Below are the code and all the weights of a small trained network. Each question names an input and a target symbol and asks about switching units off, where a switched-off unit gives its printed mean instead of its output.

import numpy as np


def w(rows, s, z=0):
    codes = np.array(rows[::2]) - 128.0
    scale = np.full(codes.shape[1], s)
    scale[-1] = z or s
    return codes * scale


def f(y):
    return np.maximum(y, 0)


def softmax(a):
    e = np.exp(a - a.max(-1, keepdims=True))
    return e / e.sum(-1, keepdims=True)


def log_softmax(a):
    a = a - a.max(-1, keepdims=True)
    return a - np.log(np.exp(a).sum(-1, keepdims=True))


def net(x, mask):
    ids = ['ΓΘΞΣαετφω'.index(c) for c in x.split()]
    T = len(ids)
    res = E[ids] + P[:T]
    u = 0
    for l in range(3):
        q, k, v = (res @ M[l].T for M in (Q, K, V))
        z = softmax(np.where(np.tri(T) > 0, q @ k.T / 3**0.5, -1e9)) @ v
        res = res + np.where(mask[u], z, O[l][:, -1]) @ O[l][:, :-1]
        u += 1
        y = f(res @ A[l][:, :-1].T + A[l][:, -1])
        res = res + np.where(mask[u : u + 4], y, B[l][:, -1]) @ B[l][:, :-1]
        u += 4
    return log_softmax(res[-1] @ U[:, :-1].T + U[:, -1])


Q, K, V, O, A, B = {}, {}, {}, {}, {}, {}
E = w([
[201,170,195,72],'Γ',
[92,3,90,197],'Θ',
[139,137,148,198],'Ξ',
[91,130,149,184],'Σ',
[199,99,187,150],'α',
[210,82,65,193],'ε',
[85,190,113,163],'τ',
[106,119,249,78],'φ',
[75,114,128,144],'ω',
],0.022)
P = w([
[2,142,139,167],'0',
[50,128,173,160],'1',
[64,108,146,149],'2',
[96,107,144,152],'3',
[124,120,141,152],'4',
[110,95,125,118],'5',
[126,94,134,120],'6',
[125,86,121,113],'7',
[155,94,135,109],'8',
[209,119,155,159],'9',
[161,103,132,107],'10',
[120,83,112,78],'11',
],0.006)
Q[0] = w([
[61,212,63,106],'0.h0',
[2,159,215,127],'0.h0',
[176,109,237,92],'0.h0',
],0.0069)
K[0] = w([
[125,210,134,194],'0.h0',
[107,139,164,113],'0.h0',
[209,67,254,139],'0.h0',
],0.0068)
V[0] = w([
[71,112,62,208],'0.h0',
[60,210,1,48],'0.h0',
[166,186,40,174],'0.h0',
],0.0078)
O[0] = w([
[99,85,78,3,38],'0.h0',
[46,254,125,105,8],'0.h0',
[205,71,199,233,60],'0.h0',
],0.0078,0.012)
A[0] = w([
[181,153,110,142,192],'0.n0',
[180,81,165,172,251],'0.n1',
[79,174,229,206,242],'0.n2',
[1,51,218,254,97],'0.n3',
],0.0086,0.0029)
B[0] = w([
[75,69,85,130,177],'0.n0',
[20,95,14,2,254],'0.n1',
[59,180,195,58,192],'0.n2',
[191,143,252,187,183],'0.n3',
],0.0066,0.014)
Q[1] = w([
[177,133,92,122],'1.h0',
[41,183,24,254],'1.h0',
[74,190,100,36],'1.h0',
],0.0088)
K[1] = w([
[113,31,114,124],'1.h0',
[1,97,118,169],'1.h0',
[121,230,97,47],'1.h0',
],0.0078)
V[1] = w([
[106,140,169,201],'1.h0',
[211,2,115,123],'1.h0',
[184,183,98,136],'1.h0',
],0.0065)
O[1] = w([
[241,143,12,47,3],'1.h0',
[57,253,202,97,182],'1.h0',
[36,168,249,18,13],'1.h0',
],0.0039)
A[1] = w([
[108,78,78,124,5],'1.n0',
[51,136,146,252,197],'1.n1',
[110,121,86,182,163],'1.n2',
[112,114,170,158,33],'1.n3',
],0.012,0.0021)
B[1] = w([
[111,149,112,224,252],'1.n0',
[194,245,159,117,243],'1.n1',
[106,171,146,179,173],'1.n2',
[239,119,87,254,211],'1.n3',
],0.0088,0.0036)
Q[2] = w([
[109,70,138,130],'2.h0',
[171,241,207,71],'2.h0',
[65,198,208,255],'2.h0',
],0.0074)
K[2] = w([
[79,253,82,151],'2.h0',
[155,179,116,129],'2.h0',
[219,106,28,65],'2.h0',
],0.0069)
V[2] = w([
[146,122,144,187],'2.h0',
[204,229,41,222],'2.h0',
[12,88,254,64],'2.h0',
],0.0073)
O[2] = w([
[177,78,255,200,161],'2.h0',
[182,194,109,145,53],'2.h0',
[155,128,202,200,253],'2.h0',
],0.0093,0.0046)
A[2] = w([
[131,67,123,120,114],'2.n0',
[97,164,177,11,115],'2.n1',
[44,88,148,56,254],'2.n2',
[120,45,79,115,187],'2.n3',
],0.012,0.0013)
B[2] = w([
[201,146,141,42,198],'2.n0',
[58,122,119,228,255],'2.n1',
[118,78,2,80,248],'2.n2',
[167,221,62,61,203],'2.n3',
],0.0087,0.0082)
U = w([
[56,124,118,140,205],'Γ',
[180,80,90,211,1],'Θ',
[144,156,124,130,50],'Ξ',
[194,183,144,136,102],'Σ',
[205,126,118,87,174],'α',
[147,166,67,174,113],'ε',
[92,251,140,83,191],'τ',
[160,105,188,114,91],'φ',
[127,161,131,119,97],'ω',
],0.011,0.0058)

Each question gives the input, a string of symbols that net reads in full, and the target symbol t.
The units are the heads (3 rows each of Q, K, V and O) and the neurons (one row each of A and B). Each row of codes is followed by its name. A weight is (code - 128) times the scale printed after its matrix; where a second scale follows, it is the last column's (O, A, B and U).
mask holds one flag per unit, layer by layer, with each layer's heads first. A switched-off unit (its flag False) gives its mean, the last column of its rows in O or B, instead of its output. The means were averaged over made-up inputs and are rounded, as every weight is.
A unit's drop is (log p(t) with every unit on - log p(t) with that unit switched off) / (log p(t) with every unit on - log p(t) with every unit switched off).
The circuit of an input: a set's keep is (log p(t) with only the set's units on - log p(t) with every unit switched off) / (log p(t) with every unit on - log p(t) with every unit switched off). Starting from the 12 units with the biggest drops (on a tie, the unit counted first), units are removed one at a time, each time the one whose removal leaves the highest keep (on an exact tie, the one counted first), for as long as the keep stays at least 0.8.
circuit, biggest first: the units of the circuit, biggest drop first
most important unit: the unit with the biggest drop
k most important neurons: the k neurons with the biggest drops, biggest first
top k neurons in layer l: the k neurons of layer l with the biggest drops, biggest first
drop of u: that unit's drop, to one decimal
input ω Γ Γ Ξ, target Σ: circuit, biggest first -> [1.n1, 0.n3]
input Γ φ ε Γ Γ ε Γ α Γ α ε, target ε: top neuron in layer 2 -> [2.n3]
input Γ α Γ Γ Γ φ Γ Γ φ Γ Γ, target Γ: circuit, biggest first -> [1.h0, 1.n3, 2.n1, 2.n3]
input Γ Γ Θ Γ ω ω, target Σ: circuit, biggest first -> [0.n1, 1.n1, 0.n3]
input ε Γ ε, target ε: circuit, biggest first -> [2.n3, 2.h0]
input Γ φ φ, target φ: 3 most important neurons -> [0.n1, 1.n3, 0.n3]
input Ξ α Γ, target Γ: 2 most important neurons -> [2.n1, 1.n3]
input Γ φ φ Γ, target φ: 2 most important neurons -> [0.n1, 0.n2]
input Γ Γ α Γ α φ, target φ: 2 most important neurons -> [1.n3, 0.n3]
input α Γ Γ α Γ α Γ ε Γ Γ φ Ξ, target Σ: 3 most important neurons -> [1.n1, 0.n3, 1.n3]
input φ τ α, target α: top 3 neurons in layer 2 -> [2.n1, 2.n0, 2.n3]
input ω Ξ Γ ε Γ α Γ α ω Γ τ, target τ: top 2 neurons in layer 0 -> [0.n1, 0.n2]
input Θ Γ φ α Γ, target φ: drop of 2.n3 -> 0.2
input Γ Γ ε Γ Σ φ Γ τ α ω α, target α: most important unit -> 0.n1
input α Γ ω Ξ Ξ Σ, target Σ: drop of 0.n1 -> 0.1
input Γ α ω Γ Θ ω Σ, target Σ: drop of 2.n1 -> 0.1
